Below are the code and all the weights of a small trained network. Each question names an input and a class and asks about switching units off, where a switched-off unit gives its printed mean instead of its output.

import numpy as np


def w(rows, s, z=0):
    codes = np.array(rows[::2]) - 128.0
    scale = np.full(codes.shape[1], s)
    scale[-1] = z or s
    return codes * scale


def f(y):
    return y / 2 * (1 + np.tanh(0.7978845608 * (y + 0.044715 * y**3)))


def log_softmax(a):
    a = a - a.max(-1, keepdims=True)
    return a - np.log(np.exp(a).sum(-1, keepdims=True))


def net(x, mask):
    res = np.array(x, float).reshape(1, 4) / 4 @ E
    y = f(res @ A[0][:, :-1].T + A[0][:, -1])
    res = res + np.where(mask, y, B[0][:, -1]) @ B[0][:, :-1]
    return log_softmax(res[-1] @ U[:, :-1].T + U[:, -1])


A, B = {}, {}
E = w([
[66,199,69,101,26,95,195,94],'x0',
[82,59,113,50,103,227,50,81],'x1',
[65,176,229,79,203,56,98,2],'x2',
[72,141,139,123,154,149,149,174],'x3',
],0.0082)
A[0] = w([
[176,75,119,162,138,86,88,100,177],'neuron 1',
[94,135,210,73,219,132,79,40,199],'neuron 2',
[70,162,143,118,96,76,184,88,112],'neuron 3',
[208,118,175,219,220,79,117,169,122],'neuron 4',
[110,164,208,152,108,78,135,95,117],'neuron 5',
[66,151,100,82,74,92,194,113,147],'neuron 6',
[146,36,160,155,130,226,105,156,152],'neuron 7',
[137,47,100,107,139,198,112,159,126],'neuron 8',
[93,122,102,28,105,195,92,61,130],'neuron 9',
[151,56,133,155,132,197,56,152,138],'neuron 10',
[95,236,193,96,151,35,171,70,119],'neuron 11',
[143,182,152,132,162,126,159,69,127],'neuron 12',
[135,121,63,173,1,152,172,227,145],'neuron 13',
[135,83,95,143,141,125,96,118,164],'neuron 14',
[95,119,193,78,205,115,76,52,3],'neuron 15',
[105,176,179,151,169,52,154,68,120],'neuron 16',
],0.0074,0.0073)
B[0] = w([
[107,123,138,90,88,148,109,134,161],'neuron 1',
[138,169,191,160,133,50,141,46,247],'neuron 2',
[151,112,140,120,197,73,92,97,179],'neuron 3',
[21,179,254,106,23,130,250,65,190],'neuron 4',
[160,94,105,144,138,124,111,143,168],'neuron 5',
[165,139,111,182,174,33,123,134,195],'neuron 6',
[158,113,84,79,127,158,108,140,193],'neuron 7',
[147,128,108,67,181,151,82,179,177],'neuron 8',
[106,132,189,114,84,136,196,112,193],'neuron 9',
[145,109,133,75,157,153,99,180,184],'neuron 10',
[171,105,77,133,151,125,78,141,226],'neuron 11',
[148,113,99,100,168,126,93,186,159],'neuron 12',
[112,168,194,148,92,139,188,91,245],'neuron 13',
[133,120,95,101,128,170,148,169,151],'neuron 14',
[23,101,224,63,31,186,200,142,176],'neuron 15',
[193,107,112,103,172,110,92,149,194],'neuron 16',
],0.0081,0.011)
U = w([
[70,142,144,93,94,148,184,124,250],'0',
[104,189,135,162,132,77,177,80,68],'1',
[155,111,37,98,207,116,1,177,138],'2',
],0.0097,0.0017)

Each question gives the input, the list of numbers given to net, and the class t.
The units are the neurons (one row each of A and B). Each row of codes is followed by its name. A weight is (code - 128) times the scale printed after its matrix; where a second scale follows, it is the last column's (A, B and U).
mask holds one flag per neuron, in row order. A switched-off neuron (its flag False) gives its mean, the last column of its row in B, instead of its output. The means were averaged over made-up inputs and are rounded, as every weight is.
A unit's drop is (log p(t) with every unit on - log p(t) with that unit switched off) / (log p(t) with every unit on - log p(t) with every unit switched off).
The circuit of an input: a set's keep is (log p(t) with only the set's units on - log p(t) with every unit switched off) / (log p(t) with every unit on - log p(t) with every unit switched off). Starting from the 12 units with the biggest drops (on a tie, the unit counted first), units are removed one at a time, each time the one whose removal leaves the highest keep (on an exact tie, the one counted first), for as long as the keep stays at least 0.8.
circuit, biggest first: the units of the circuit, biggest drop first
top k neurons: the k neurons with the biggest drops, biggest first
drop when u is switched off: that unit's drop, to one decimal
input [1,-2,3,6], class 2: circuit, biggest first : (neuron 13; neuron 4)
input [-1,8,-6,4], class 2: circuit, biggest first : (neuron 8)
input [-3,-8,-1,1], class 0: circuit, biggest first : (neuron 2; neuron 4)
input [7,7,4,-7], class 1: circuit, biggest first : (neuron 6; neuron 2)
input [-1,1,-4,-6], class 2: top 2 neurons : (neuron 4; neuron 15)
input [6,4,2,8], class 1: circuit, biggest first : (neuron 6; neuron 15)
input [1,0,2,2], class 2: top 4 neurons : (neuron 4; neuron 13; neuron 15; neuron 9)
input [-5,-1,-4,-2], class 0: top 2 neurons : (neuron 4; neuron 11)
input [-4,-2,-4,-8], class 0: circuit, biggest first : (neuron 4; neuron 2)
input [-1,5,-2,-7], class 2: top 2 neurons : (neuron 4; neuron 15)
input [7,7,6,0], class 1: top 2 neurons : (neuron 2; neuron 6)
input [-7,2,7,-1], class 0: top 2 neurons : (neuron 15; neuron 6)
input [-8,8,5,-3], class 0: drop when neuron 15 is switched off : 0.1
input [-8,4,3,4], class 0: drop when neuron 15 is switched off : 0.1
input [-8,1,5,-1], class 0: top neuron : (neuron 15)
input [3,-2,7,-5], class 2: drop when neuron 11 is switched off : 0.2
input [-8,6,6,-3], class 0: drop when neuron 15 is switched off : 0.4
